Here is a tiny trained network, its code and every weight. The questions are about switching its units off for an input and a class, where a switched-off unit gives its printed mean instead of its output.

import numpy as np


def w(rows, s, z=0):
    codes = np.array(rows[::2]) - 128.0
    scale = np.full(codes.shape[1], s)
    scale[-1] = z or s
    return codes * scale


def norm(h):
    return h / np.sqrt((h * h).mean(-1, keepdims=True) + 1e-5)


def f(y):
    return y / 2 * (1 + np.tanh(0.7978845608 * (y + 0.044715 * y**3)))


def log_softmax(a):
    a = a - a.max(-1, keepdims=True)
    return a - np.log(np.exp(a).sum(-1, keepdims=True))


def net(x, mask):
    res = np.array(x, float).reshape(1, 5) / 4 @ E
    u = 0
    for l in range(2):
        y = f(norm(res) @ A[l][:, :-1].T + A[l][:, -1])
        res = res + np.where(mask[u : u + 4], y, B[l][:, -1]) @ B[l][:, :-1]
        u += 4
    return log_softmax(norm(res)[-1] @ U[:, :-1].T + U[:, -1])


A, B = {}, {}
E = w([
[230,38,102,149],'x0',
[194,156,217,55],'x1',
[76,166,168,53],'x2',
[90,129,109,17],'x3',
[50,2,110,155],'x4',
],0.0054)
A[0] = w([
[53,245,170,248,6],'0.n1',
[155,143,249,77,38],'0.n2',
[206,142,137,159,134],'0.n3',
[46,85,120,126,100],'0.n4',
],0.012,0.002)
B[0] = w([
[46,250,88,161,250],'0.n1',
[109,109,191,50,254],'0.n2',
[160,183,43,65,197],'0.n3',
[125,43,65,131,203],'0.n4',
],0.013,0.005)
A[1] = w([
[131,118,250,75,36],'1.n1',
[77,211,159,222,89],'1.n2',
[107,77,132,162,171],'1.n3',
[226,146,120,151,2],'1.n4',
],0.02,0.0025)
B[1] = w([
[165,74,253,132,254],'1.n1',
[112,205,144,201,237],'1.n2',
[97,153,133,82,182],'1.n3',
[201,97,76,165,167],'1.n4',
],0.029,0.0082)
U = w([
[101,231,140,190,188],'0',
[224,109,54,133,59],'1',
[56,92,80,49,7],'2',
[176,107,248,109,198],'3',
],0.016,0.0012)

Each question gives the input, the list of numbers given to net, and the class t.
The units are the neurons (one row each of A and B). Each row of codes is followed by its name. A weight is (code - 128) times the scale printed after its matrix; where a second scale follows, it is the last column's (A, B and U).
mask holds one flag per neuron, layer by layer. A switched-off neuron (its flag False) gives its mean, the last column of its row in B, instead of its output. The means were averaged over made-up inputs and are rounded, as every weight is.
A unit's drop is (log p(t) with every unit on - log p(t) with that unit switched off) / (log p(t) with every unit on - log p(t) with every unit switched off).
The circuit of an input: a set's keep is (log p(t) with only the set's units on - log p(t) with every unit switched off) / (log p(t) with every unit on - log p(t) with every unit switched off). Starting from all 8 units, units are removed one at a time, each time the one whose removal leaves the highest keep (on an exact tie, the one counted first), for as long as the keep stays at least 0.8.
circuit, biggest first: the units of the circuit, biggest drop first
top k neurons: the k neurons with the biggest drops, biggest first
top k neurons in layer l: the k neurons of layer l with the biggest drops, biggest first
drop when u is switched off: that unit's drop, to one decimal
input [5,-5,-8,6,3], class 2: top 3 neurons => [1.n1; 1.n2; 1.n3]
input [2,-3,0,-5,7], class 2: circuit, biggest first => [1.n1; 1.n2]
input [4,8,-4,-5,-7], class 1: circuit, biggest first => [1.n4]
input [-2,-8,8,1,2], class 2: circuit, biggest first => [0.n4; 1.n2]
input [-2,3,-3,-7,8], class 2: circuit, biggest first => [0.n1; 1.n1; 1.n2]
input [7,6,-2,-1,-4], class 1: top 3 neurons => [0.n3; 1.n4; 1.n1]
input [-6,-1,-2,6,3], class 2: circuit, biggest first => [1.n1; 1.n2]
input [-5,0,3,7,3], class 2: top 2 neurons => [0.n4; 1.n1]
input [6,8,-5,2,8], class 1: top 2 neurons => [0.n2; 1.n1]
input [0,2,1,-6,5], class 0: top 2 neurons => [0.n2; 1.n1]
input [-3,1,8,-3,3], class 0: top 2 neurons => [0.n1; 1.n1]
input [8,-8,-5,0,1], class 1: top 2 neurons in layer 0 => [0.n2; 0.n1]
input [-8,4,-2,0,6], class 0: top 2 neurons in layer 1 => [1.n1; 1.n2]
input [-2,5,2,-8,0], class 0: circuit, biggest first => [0.n1]
input [1,3,-1,-7,0], class 1: top 2 neurons => [0.n3; 1.n4]
input [-4,1,5,-5,4], class 0: drop when 0.n1 is switched off => 0.2
input [-1,3,-3,-7,-5], class 0: drop when 0.n1 is switched off => 1.3
